Each row has a name. Each piece below is followed by the name of the row it came from, unless a question asks for something else. Each question is about the rows just above it. Places in a row count from 1.

Roted: -41.7, -25.4, -85.7, -19.4, 58.8, 26.1, -44.3
Nef: 22.0, 4.5, -35.0, 11.5, -52.6, 82.4, -54.4
Vif: 11.4, -30.2, 20.7, -63.1, 20.8, 18.9, -27.9
tobo: 22.0, 4.5, -35.0, 11.5, 32.2, 49.2, -27.2
begiv: -45.5, -14.4, 35.6, 5.9, -4.1, 58.0, -1.5
kedas: 50.4, 36.5, 15.2, 50.5, 15.7, -32.6, -7.8
tupe: 58.2, -27.9, 5.9, -1.5, 19.8, -9.1, 12.3
kopub: -33.1, -5.6, -55.6, -15.4, 15.7, -8.8, 82.3
rak: 17.0, -11.4, 36.5, -32.5, 24.9, 17.0, -9.5
15.2 is at row and place
kedas, 3
-32.6 is at row and place
kedas, 6
Which entry of Vif is missing from 11.4, 18.9, -30.2, 20.7, -27.9, -63.1?
20.8
Row and place of 50.5 in the named rows:
kedas, 4

tupe: -30.2, -9.6, -4.0, -31.4, -20.9, 9.4, -19.2, 28.7, 50.7, -14.3, -8.5, 18.7, -51.9, -22.7, 5.8, -35.5, -8.3, -15.6, -40.5, 9.3, 17.5, 67.8, 24.2, 19.8, -14.8, 26.3, -15.9, -33.4, -39.0, -6.2, 45.4, 37.4
sopu: -36.4, 10.5, -41.0, 22.9, 11.8, -23.3, 28.1, 15.1, 45.9, 8.7, -42.3, -8.8, 34.7, 23.2, 41.0, -69.9, 10.2, 29.8, 20.6, 26.3, 33.0, -0.5, 35.7, 32.1, -30.0, 43.1, 21.0, 15.2, 12.8, -3.2, -19.5, -6.7
Roted: -22.4, 21.6, 30.5, 50.4, 25.5, 35.6, 25.7, 19.4, -5.0, 20.4, -27.4, 33.8, -20.0, -1.6, 17.6, 11.7, -9.1, 32.2, 83.4, 41.6, 8.0, 27.0, -2.4, 69.0, -73.4, 26.1, 58.3, 21.8, -16.2, 21.4, 24.8, 27.6
Vif: -43.8, 2.6, -17.7, 10.3, 10.8, -44.2, 12.0, -21.4, -3.5, 10.0, 0.4, 39.9, -20.5, 9.2, 67.1, 17.4, 4.7, -13.0, 56.2, -32.2, -51.4, 12.1, -15.7, -20.2, -42.4, 77.2, 17.8, -58.3, -13.9, 6.0, 20.5, 51.3
begiv: -49.3, 17.6, 1.0, 14.9, 16.6, 12.0, -32.9, 3.1, -26.1, 3.1, 4.9, -5.2, -67.8, -4.1, -13.7, 12.6, -5.1, -18.4, 18.7, -22.9, -29.9, -7.9, -15.5, -41.8, -5.9, -25.1, -5.4, 4.0, 20.7, 12.0, 3.5, -49.9
kopub: 19.5, 3.3, -2.3, 14.6, 14.3, -8.1, -32.1, -2.8, -8.4, 19.9, 18.7, -32.2, 10.5, -18.6, 0.2, 9.6, -4.2, 8.0, 10.9, 48.0, 25.4, 20.6, -5.6, 20.5, -11.9, -69.1, -74.9, -15.3, -37.6, 14.6, -39.8, -8.9
rak: -5.8, 20.8, 44.3, -62.3, 21.3, -6.3, -11.9, 18.5, 0.1, 20.7, 66.5, 50.8, 12.6, 3.4, 31.6, -26.8, -1.9, 23.8, -54.2, 1.1, -48.0, -38.9, -10.3, 3.9, -26.4, 53.3, -40.4, 19.3, -66.4, -11.0, -28.2, 47.5
Nef: 25.6, 1.5, 34.1, -77.0, 9.8, 3.9, -8.0, 67.4, 50.5, 12.6, -24.9, 23.0, 22.3, 9.9, 4.2, -4.0, 5.0, -11.6, -5.5, 62.0, 15.6, -16.0, 30.0, -4.2, 8.8, 54.3, 18.1, 18.2, -75.9, -0.4, 1.9, 2.4
Where in the named rows is 9.9?
Nef, 14
Which entry of Nef is missing from 1.5, 67.4, -8.0, -75.9, -5.5, 8.8, -77.0, 5.0, 15.6, 30.0, 50.5, 1.9, 62.0, 54.3, -0.4, 25.6, -11.6, 2.4, 34.1, 18.1, 9.8, -16.0, -4.2, 12.6, 23.0, 22.3, -24.9, 4.2, -4.0, 3.9, 9.9?
18.2
-7.9 is at row and place
begiv, 22
tupe without one entry, shuffled: -31.4, -51.9, 17.5, -19.2, 18.7, -35.5, -8.5, -9.6, 5.8, -4.0, 50.7, 45.4, -14.3, 37.4, -22.7, -14.8, 24.2, 26.3, -20.9, 9.4, 9.3, -8.3, -15.9, -39.0, -15.6, 67.8, -33.4, -30.2, 19.8, -6.2, 28.7. Gone:
-40.5

